In the rows, zero is written as 128.
Each row has a class, written after it, and each block has its own classes.
[100 111 139 123 164 127 121 123  87 138  92 133 151  47 163 131 124 165
 142 151 122 128  74 145 137 159 144 182 135 119 109 107 108]	A
[ 95  86 132 137 143 132  71 127 112 106  97 115 144 123 125 161 122 133
 159 115 126 101  84 141 137 133 138 141 130  86 127 117 153]	C
[109  96 100 160 177 140 160 115  97  99 107 157 125 119  91 149 136 123
 108  82 115 143 126 125  80  83 129 136 135 131 114 130 118]	W
[146  80  52 123 141 156 150 123 128 127 165 143 193 120 107 142 143 118
 146  75  54 139 152 143 200  67  81  87 138 171  95 115 112]	R
[ 41 164 129 152 129 112 116 114 100 124 136 121 135 160  71 109 114 134
 191 108 112 139 114 150 126 116 149 146 133 148 103 105 108]	N
[163 152 154 120 104  94  84 130 123 154 185  99  68 211 132 152 139 108
  99 114 135 137 117 145 185 150 141 111 127 106 144 145 113]	P
[173 157 136 115  38 126 144  99 166 128 203 113 122 243  99  72  84 105
 166 152 111 143 198 108 144 131  91  35 105 168 154 132 145]	N
[128 146 207 169 141 123 126 153 130 116  48 123  71 166 161 128  92 126
 154 134 153 118 136  88  67 116 141 130  95  76 192 151 115]	D
[122 146 145 110  81 101 107 103 134 164 247 106  85 230 120 166 116  80
 105  79 142 148 135 154 210 132 137  86  98 132 138 120 149]	C
[130 167 106 123  71 136 189 104 157 125 176 142 124 143 100 110 119 117
  65 134 152 171 159 120 105 133 125 109 145 200 105 139 109]	P
[103 192 191 123  18 106 164 133 173 133 181 131 102 148  92  96  80  87
 130 154 173 147 162  88  41 140 135 106 118 159 148 151 132]	R
[148 140  97 109  92 131 132 107 124 126 156 107 148 104 132 111 149 139
 101 157 101 142 120 145 148 159 100 120 137 174 113 109 125]	G
[168 142 136 113 128 115 106 114 108 148 120  93  84  86 183 126 158 146
  73 180 149 125  97 138 131 200 128 173 126 123 135 123 122]	G
[165 111 134 132 123 123 107 123 124 114 184 116  95 218 102 145 129  99
 117  82  91 136 141 131 143 106 119  75 120 106 147 147 138]	W
[212 144 109 107 117 152 136 119 142 143 209 138  93 178 160 143 135 116
 111  87 102 148 169 122 201 117  99  54 105 146 142 123 121]	U
[124 146 145 147 146 115 146 123 115 130 121 141  89 137 115 152 138 120
  69  96 159 148 118 131  93 115 157 158 142 138 118 134  93]	P
[167 146  71  88  83 208 168 116 176 103 159 154 201  82 149 109 117 168
 151 151  75 153 166 112 136 149  66  57 142 194 117 104 109]	U
[ 90 106 140 150 184 138 105 117 101 118  81 125  95 103 153 157 127 124
 104 114 165 116  90 132 115 126 157 177 118  94 122 134 140]	C
[156 122 135 125  88 130 137 120 123 131 171 126 136 192 121 142 113 100
 151 115 102 133 168 115 167  95 108  73 107 150 139 123 107]	T
[160 100 148 146 143 120  96 132 102 118  85 119 103 138 151 142 129 123
 128 149 139 100 123 114 125 122 136 139 114  93 146 144 133]	T
[109 119 161 129  97 155 106 133 143  97 106 119 158 146 123 132  94 125
 178 137 119 119 130 102 107 122 113  96 117 109 154 124 141]	C
[147  91 106  95  79 173 169  87 140  90 143 160 221  52 113 133 121 174
  87 159 111 136 130 134 118 151  86 114 146 174 102  84 139]	C
[136 107 209 157 143 106  83 142 102 119  84 121  76 178 124 154 112 105
 153 108 163  93 119 100 107 113 157 136  86  53 176 132 153]	C
[ 77 168 154 139 115 101  98 112 120 131 163 103  89 186  96 128 116 111
 137 113 135 144 116 153 111 125 162 139 132 127 123 125 124]	N
[220  70 117 108  66 130 114 119 146  90 158 125 170 165 118 152 126 114
 126 139  92 108 165 116 155  89  91  47 126 127 142 126 152]	T
[144 167 112  95  95 183 176 108 164 109 153 158 143  37 162 128 122 167
  92 162 141 161 140 112  83 171 108 115 145 179 110 111 107]	U
[167  85 125 125 145 133  93 146 120 126  71 123 155 128 139 116 120 135
 166 123 109 101 131 112 104 107 103 105 122  96 141 129 142]	Y
[216 131 145 124 123 159 178 122 133 139 116 125  91 170 193 142  96  93
 129 135 130 133 203  64 140  79  87  85  81 141 170 153  89]	T
[202 133 118 138 154 148 177 128 128 146 132 134  86 209 149 141 125  87
 104  69 119 149 193  91 161  53 111  84  99 144 152 151  78]	P
[ 24 186 115 130  91 135 178 106 119 115 108 137 177   7 112 120 127 168
 137 172 144 170  85 138  57 186 117 184 167 213  83  82  86]	G
[124 111 104 133 111 121  84 132 107 131 145 104 131 179 130 138 122 120
 196 123  93 106 124 141 205 131 115 105 116 121 120 137 128]	T
[150 125 143 127  81 145 132 143 153 105  89 120 153 122 160 115  97 172
 191 176 111 116 140 104 133 161  91  95 112 107 165 133 123]	D
[206  98 111 114  99 140 126 126 142 129 157 117 146 166 161 132 128 158
 147 136  79 124 156 130 215 139  81  72 104 120 157 118 122]	D
[188 162  87  76  63 156 170  79 181 133 204 111 156 128 152 109 116 141
  74 176 122 165 173 132 145 150  96  84 139 187 118 116 128]	N
[190  83 104 102  93 128 140 107 140 125 183 130 166 147 136 117 118 124
 123 129  86 134 153 133 179 113  96  68 125 152 121 119 154]	A
[ 66 158 173 165 120 138 168 138 107 114  68 148 121 124 117 125  89 114
 191 131 150 129 147  86  42  99 143 145 107 142 137 129  88]	T
[133 129  93  86  51 152 147  87 168 131 225 118 175 134 120 130 119 137
  87 151 118 160 150 145 194 169  92  83 133 187 103 111 153]	C
[130 148 106 121  89 146 105 134 147 118 167 133 122 140 123 117 122 142
 180 132 109 132 134 130 162 169 110  79 126 144 125 129 142]	U
[ 80 120 137 143 143 118  79 133 108 112 101 115 134  90 138 153 138 181
 128 145 106 129  57 177 151 172 140 170 148 105 120 118 123]	D
[ 97 120 148 136 126 125 146 127 111 130 122 143 142 130 122 121  95 116
 179 114 107 140 127 123 117 112 128 121 117 148 126 117 114]	A
[ 92 161 158 119  75 135 153 135 146 135  92 138 166 119 112  85  76 141
 183 156 130 136 151  97  36 150 103 109 126 158 133 119 121]	Y
[137 128 111 126 174 159 117 109 117 120 119 107 124 142 147 126 132 136
 124 115  94 136 129 143 146  99 125 129 132 127 116 126 105]	N
[204 134 160 102  93 126 161 119 137 162 133 140 126 133 148 100 112 136
  83 153 149 139 176  99  86 141  99 100 104 140 155 121 130]	Y
[138 110 139 113  63 137 114 119 132  92 124 133 186  79 117 134 120 165
 137 192 109 120 111 133  99 172 106 119 155 148 116 110 130]	T
[ 85 149 133 165 127 108 159 112 132 131 143 139  76 160 117 135 116 110
  71 103 164 158 130 140 107 116 157 145 118 157 128 139 126]	D
[113  87 109 149 129 115  74 145 103  95 102 111 140 157  89 132 125 137
 211 120  91  96 100 128 129 131 123 110 130  69 136 143 150]	W
[ 49 165 165 121 117  88 121 120 113 164  91 130 111  55 130 129 113 151
  92 172 197 142  82 145  36 194 164 200 143 128 111 121 134]	Y
[ 82 135 115 115  88 105 136 112 130 138 196 128 161 150 108 131 101 107
 168 103 102 152 120 147 169 111 127  98 130 168 104 109 127]	A
[158 126 175 161 171 111  77 160  98 118  39  95  70 166 157 131 134  95
 166 117 133  90 120  91  85  92 140 143  95  66 188 141 119]	G
[110 150 164 111 104 138 148 122 138 134 130 125 133 100 163 122  90 124
 144 153 128 153 123 116 102 147 128 124 125 147 133 128 113]	A
[ 32 162 163 154 153 110 126 130  81 135  45 135 112  40 122 133 134 185
 109 167 176 135  56 142  53 201 175 242 165 117 100 123  82]	P
[ 74 116 125 127 126 121 120 124 100 127  94 132 166  55 137 105 111 168
 175 169 123 120  82 142 125 176 136 173 138 130 102 115 131]	A
[124 160 146 126 104 136 138 123 139 133 138 116 100 146 156 151 108  95
 113 136 153 141 140 112 112 116 140 121 116 144 136 148 107]	T
[122 119 161 120 117 133 100 111 131 114 141 116 119 119 137 160 124 129
  81 132 149 132 100 137 119 145 137 138 131 111 132 122 150]	C
[200  95  72 111  96 112 111 127 130 148 223 113 149 186 119 140 140 100
 148  80  62 124 149 147 249  81  82  58 118 131 125 123 141]	R
[ 92 154 130 116  66  94 116 105 116 109 158 124 175  65  82 125 153 162
  95 164 125 142  75 163  91 180 129 157 168 173 100  75 128]	G
[156 156 104 114  64 112 134 126 150 145 189 110 120 208 117 132 112 103
 151 115 116 142 156 120 186 122 111  72 124 148 132 140 110]	P
[115 115 132 161 181 118 107 133  95 129  90 113  60 161 132 137 130 113
 125 111 143 117 113 119 108 131 152 154 113  73 144 168 135]	W
[145 101  95 139 160 122  74 121 115 117 137  96 128 205 113 132 139 113
 155  86  86 114 125 152 188  78 133 102 130 103 125 127 139]	N
[ 86 127 104 166 181 169 182 128 114 107  59 141 108 116 122 120 108 119
 154 112 122 143 152  92  57  98 126 142 118 134 124 161 109]	W
[175 146 138 123  77 122 145 118 131 131 179 113 120 208 119 117 125  80
 137 102  97 147 172 108 139  85  92  57 102 162 163 110 111]	G
[125  95 131 160 129 131 146 133 116 103  85 151 156 139 113 128 114 155
 175 113 100 118 140 117 118  99 109 112 114 120 147 109 114]	D
[163 144 129 117 102 115 147 111 120 143 162 114 125 152 131 129 141 112
 109 122 112 142 151 121 145 121 106 104 113 161 141 100 105]	G
[ 90 177 176 141 142 108  99 134 100 138  94  96  75 117 153 132 139 114
 109 139 151 137  82 132  86 152 158 174 126 116 146 126 104]	G
[187 130  85 116  98 154 175 115 149 129 134 136 149 132 137 113 125 145
 110 142 120 141 166 108 145 142  94 100 136 172 118 133 103]	P
[241  97  67 101 131 151 157 102 141 137 155 129 131 129 163 135 157 146
  41 136 117 138 162 127 189 133  95 104 138 154 113 136 113]	P
[107  80 116 170 178 110  83 144  94  98 101 114 102 206  83 156 130  87
 171  57  92 108 114 127 127  56 146 105 121  66 141 154 145]	W
[ 98 158 137 155 117 111 153 132 128 127 106 133 100 149 104 139 113 104
 116 113 165 148 129 109  82 103 154 136 138 142 128 142 102]	P
[144 186 167 129 107 129 138 139 137 145 157 141  57 174 142 130 109 109
 157 106 153 134 163  97 123 136 139  96  87 121 161 137 116]	U
[ 86 155 128 157  91 147 178 131 161 103 110 137 144 142 119 117  86 125
 163 132 125 159 159  98  85  95 112  97 120 168 144 130 111]	D

A new block, with new classes.
[161  67 129 153 131 148 134 140 161 174  93 153 112 120 150 175 159 138
 121 158  96 153  68  88 150 144 136 127 108 116 127 129 121]	X
[148  96 160 155 159 174 167 125 155 168  96 178 114 147 155 149 140 135
 122 123  81 151 111  97 174 138 140 119 107 112 135  99 137]	B
[141 119 134 170 108 106 111 110 139 112 158 105 135 106 116 108 116 126
 138 121 109  74 150 114 114 111 123 110 108 149 125 146 122]	S
[111  80 136 172 135 159 133 107 160 192 114 196 172 103 131 144 132 135
 131 121 115 146 122  74 174 119 143 137 150 136 154 104 164]	S
[139  94  73 173  87 136 106 125 150 104  70 136 132 155 123 143 152 117
  60 106  88 105 124 180 127 126 108 148 107 105 111 129 148]	M
[121  74 159 149 143 199 155 125 128 162  91 194 131 144 126 149 140 128
 131 136 128 178 111 110 160 127 140 140 122 115 158 109 127]	K
[135 120 137 156 131 166 131  96 141 171  95 169 133 123 139 149 125 137
 136 171 112 130 116 117 134 139 140 121 139 116 125 110 135]	B
[130 138 122 124 113  83 132 141 144 112 162 113 164 129 115  60 123 123
  57  63  90  85 190 106 155  76 111 116  90 130 118 144 135]	J
[218 118 124 155 111 126 108  81 165 105 137 140 179 115 129 145 117 129
 138 102  79  65 155  93 135  90 135 113  39 152 129 169 126]	F
[101 101 189  97 174 177 140 201  85 135 136 102   7 146 143 129 126 179
 157 148 173 137  94 130 112 192 114 119 201 171 112 113 130]	E
[143 165 102 121 107 109 139 102  94 117 122  92 124 138 109 133 120 103
 104 155 138 146 154 125 125  89 124 149 120 108 117 173 103]	K
[143 156 104  72 113  79 112 125 139 135 127 106 152 127 118 105 116 129
  86 133  82 105 173 119 116 130 115 131 122 125 129 123 118]	Q
[166 153 102 137 134 116 138 106  99 137 128 105 147 136 137 138 133 117
 102 123 134 126 174 123 164  83 128 139 122 113 129 162 131]	F
[207  86  96 195  84  93 113  90 140 124 127 152 122 124 138 145 139 116
 111 112 104  52 102 103  91 112 107 117  73 128 123 138 104]	H
[111  81  91 117 182 140 180 145 129  92  76 129  45 127 102 164 171 131
  95  74 132 142 126 139 126 134 146 173  56 158 147 143 122]	M
[166  91 127 153 140 149 147 112 136 168 112 198 142  95 141 159 144 129
 128 120 118 117 107  81 150 113 131 126 106 130 135  82 140]	H
[161 123 100 141 129 129 126 124 172  96 132 114 146 127 131 134 114 119
 111 104  84 103 139 112 128 108 127 123  57 126 127 159 129]	Z
[120  92 156 139 161 203 155 139 136 162  99 181 141 137 136 153 140 122
 118 130 120 172 123  95 169 121 139 134 110 100 139  88 139]	K
[148 163 129 144 130 112 137 119  94 157 138 103 137 135 138 121 125 124
  92 142 143 145 145 128 142 107 121 131 149 111 118 172 136]	E
[135  75 123  71 164 128 137 172 143  94 133  91  25 113 138 115 144 139
 139 126 171 164 133 110 127 124 135 146 129 152 155 136  94]	J
[142  97 141 158 141 162 144 100 155 185  86 192 131 117 145 150 149 132
 109 136  89 120 103 102 161 122 141 123 114 112 124  99 144]	B
[150 166 111 121 128  88 126  92  80 140 119  87 110 137 137 130 136 118
 100 134 135 138 131 135 127  88 129 148 131  92 125 181 122]	L
[170 209  99  79 127  42 115 108 159 179 144  99 157 102 125 108 131 134
  67 150  94  90 171  95 168  75 117 124  88 122  77 197 145]	B
[176 162 119 135 133 112 113 151 163 173 157 135 180 132 157 121 111 148
 121  93  85 105 132 103 190 119 126 115 113 142 117 145 162]	Q
[116  78 129 147 186 180 140 144 154 173  83 165 120 123 149 145 159 153
 110 148 134 140  97  92 171 134 136 152 128 124 137 129 120]	J
[ 77  75 147 102 152 170 161 104 150 185  98 190 163  92 125 130 145 120
  96 127 116 147 130  88 170 126 147 122 138 126 140  79 161]	E
[145 104 153  67 163 159 147 177  87  85 155  74  60 147 148 137 121 124
 163 107 118 118 179 133 150 143 134  96 109 139 127  88 117]	F
[146 147  94 142 111 109 130  93 103 129 124 100 134 131 118 147 129 114
 114 158 134 138 159 126 141 102 131 151 147 116 127 157 129]	S
[179 114 119 105 173  98 139 172 133 111 116  98  28 124 139 136 169 151
 126 134 157 124  95 109 144 111 116 167 127 159 137 170  86]	J
[132  68 121 150 133 167 131  98 161 171  81 172 101 129 147 162 151 128
 118 166 114 134  79 116 146 147 148 128 112 109 119 117 132]	B
[152 131 118 170 121 133 111 149 174 120 139  97 131 136 150 137 100 128
 126 132  91 103 127 104  92 128 119 114  87 119 115 156 116]	Z
[ 93  80 127 166 158 164 160 130 153 188  72 182 131  96 136 152 176 132
 115 108 126 126 107 116 152 116 139 131 119 128 153 108 143]	M
[161  94 101 173 111 142 141 135 124 129 112 167 143 150 156 133 147 117
  79  83  88 109 111 142 180 120  93 122 129 100 114  79 151]	H
[109  94  86 151 123 151 128 147 164 118 102 142 129 133 133 134 135 121
  71  89  79  97 116 139 149 121 114 137 111 118 111 107 156]	Z
[ 95 166 115  93 120 125 148 130  79 115 121  85 110 163 127 159 141 118
 126 190 154 150  77 151 102 181 129 133 169  97 110 109  94]	Q
[167 130  92 148 109 135 116 134 143 120 104 129 136 169 155 160 149 127
  72 102  69 118  68 140 153 146 111 141 112  98  97 123 136]	Q
[203 149  96 131  87  84  84 105 138 162 119 144 168 117 142 130 126 129
  63  95  57  96 110  98 155  96 116 139 118 111 102 138 150]	Q
[201 129  73 147 128  69 132 105 161 154 110 119 148 125 136 143 144 107
  62 164  85  91 141  63 161 103  99 143  85  99 100 143 102]	H
[170 136  99 133 133 118 139  92 105 125 116 103 134 141 134 146 149 117
  93 138 145 136 149 122 163  88 129 146 113 103 127 177 120]	F
[ 95 105 132 123 106 169 154 109 134 182 104 192 154  94 120 145 154 127
  92 118 101 144 106 118 158 115 148 130 145 123 127  63 152]	Q
[ 90 130 150 173 213 155 174 157 145 184 137 131 131 127 164 134 129 163
 171  89 122 122 117  55 202 144 115 115 169 163 152 141 141]	S
[172  84 141 143 123 145 111 133 120 100 141 142 119 147 102 126 105 147
 136 112  89 111 177 160 141 136 142 137  73 164 138 143 147]	S
[179 148 151 120 159  99 157 187 145 127 120  61  18 112 182 160 160 153
 166 128 130 139  82  96  91 122 103 122 145 144 134 160  83]	X
[126 113 152 140 122 146 130 121 122 168 127 149 120 117 148 135 117 121
 137 111 114 161 125  95 137 109 147 125 151 113 143  91 151]	L
[138  79 132 129 113 154 134 140 148 178 110 152 131 112 133 158 156 132
 114 178 116 159 102 111 160 133 143 116 126 109 118 110 138]	X
[182 110 125 218  72 121  99 150 151 104 149  97  89 132 129 146 122 119
 166 137 123  58 123 139  61 134 124  95  92 153 117 135 103]	M
[121 101  90 146 130 129  86 119 144 109  94 112 115 158 158 130 132 129
  91  97  91  77  69 140 146 144 111 138 129 106  90 135 157]	L
[124 122 156  81 158 114 181 143 124 140 140 121 127 164 189 125 120 140
 192 126 150 156  97  89 178 161 109  93 165 128 154 137 117]	H
[108 142 106 103 122  86 116 137 207 203 153 111 173  92 158 123 116 123
 120 141 108  84 130  61 171 117 124 100 139 155  88 151 164]	E
[145  64 128 138 144 168 145  94 157 138  68 189 145 106 117 159 162 119
  87 144  80 137  85  99 149 114 137 143  75  98 147 115 117]	Z
[123  68 114  73 119 113 173 139 161 123 142 128 113 115 111 111 148  99
 144 146 148 137 186 123 221 101 147 122 140 161 164  92 127]	F
[189 154 140 192  82 154 101 126 139 124 141 117 102 151 143 153 110 143
 104 139  73 105  94 139 117 127 123 111  88 122  50 151 143]	B
[138  98 110 127 143 136 114 137 128 112 100 124 112 149 143 138 134 124
  91 122 101  92  96 143 145 159 114 136 129 124 102 119 146]	E
[143 164 110 141 113 114 150 109  89 139 119 113 135 152 117 130 125 111
 104 141 139 155 150 129 147  88 118 150 134 107 131 177 110]	K
[ 85 155 151 107 142 136 161 147  92 138 128 102 108 123 139 142 145 110
 121 166 163 155 101 146 116 143 130 123 169 108 108 100 127]	E
[ 75 133 129  99 114  62 130 120 116 171 145 135 136  88 117  88  95 118
 141  90 121 111 151 114 132  99 154 134 148 164 142 117 161]	L
[ 77  92  85 111 141 100 138 124 174 144 107 105 121 146 106 167 160 123
  91 194 112 104  80  89 161 172 132 154  96 134  78 157 117]	S
[153  84 178 146 169 176 169 169 115 126 122 138  71 152 137 142 113 149
 185 141 131 214 156 125 168 152 142 152 163 153 189 105 121]	S
[ 72 153 126 134 128 111 164 128  93 132  99 101  78 153 139 136 144 113
 117 166 141 133  93 180  97 157 126 135 159 102 108 118 106]	B
[175 190 104 163 135  89 108 205 170 154 135  56  81 121 156 148 153 139
  80 123 106  86 140 108 116  97  93 130 103 125  67 162 132]	M
[147 160 113 134 125 105 124  87  84 146 132  97 133 140 132 119 123 119
 113 136 137 131 150 127 144  91 135 131 137  99 132 172 132]	L
[110 109 204 152  88 183 155 181 117 124 143 121  48 159 190 139 119 133
 170  55  93 168  89 151 100 124 126  95 170 127 124  69 149]	L
[133  83 128 105 159 100 150 140 164 155 129 120  98 105 146 118 159 132
 130 102 134  97 146  93 168 100 127 121 107 157 154 150 115]	F
[163  91 152 146 106 139 114 152 156 157 144 139 112 124 137 124 136 145
 101 105  82 145 159 113 152 102 115 123 119 132 128 132 148]	S
[122 131 151  80 194 117 184 171 137 129 105 123  75 100 152 137 149 132
 117  83 113 190 105  96 136 103 126 153 109 122 165 132 113]	Z
[135  95  94 144 119 150 114 132 170 117 103 140 164 160 154 150 147 122
  86 109  92 104 100 136 186 132 112 132 112 112  95 122 159]	F
[144 133 130 127 113  99 129 178 113 169 168  77  27  89 167 157 170 149
 148 151 148  95  56 105  92 134  78  86 153 145  85 143  77]	H
[131  91 136 132 117 170 151 129 149 188 105 189 141 107 136 165 139 148
 121 121 112 155 104  83 179 113 155 129 141 142 115 101 182]	X
[178 144 164 110 128 151 126 174 105 121 134 116  78 147 178 144 138 155
 135  89 117 152 103 121 127 105 113 124 144 124 117 138 127]	J
[103  87 144 161 147 158 141 122 164 173 110 174 147 103 128 149 157 132
 114 136 124 147 112  90 144 122 138 140 128 120 142 102 145]	S
[104 160 102  99 108 107 145 120 103 116 114  82 103 147 132 171 158 107
 111 188 145 150  49 136  94 166 129 139 150  91  99 121  84]	Q
[140 135 133 129 119 161 124 104 132 200 133 174 177 102 127 148 120 144
 135 164 131 164 121  81 155 130 152 122 156 126 140 109 143]	Q
[ 96 172 117 130 141 128 148 122 112 117 109  88  90 152 144 148 145 120
 115 180 152 142  80 149 105 158 118 129 155  86  95 128 108]	B
[ 73 157 152 112 136 121 154 147  84 153 132  87  97 123 135 150 152 111
 122 197 168 139  65 131 104 160 125 118 176 106  86 113 108]	E
[123  93  94 181 112 161 106 121 151 113  97 143 141 146 135 156 151 123
  86 126  94  93  89 145 164 139 111 142 142 109  92  99 161]	S
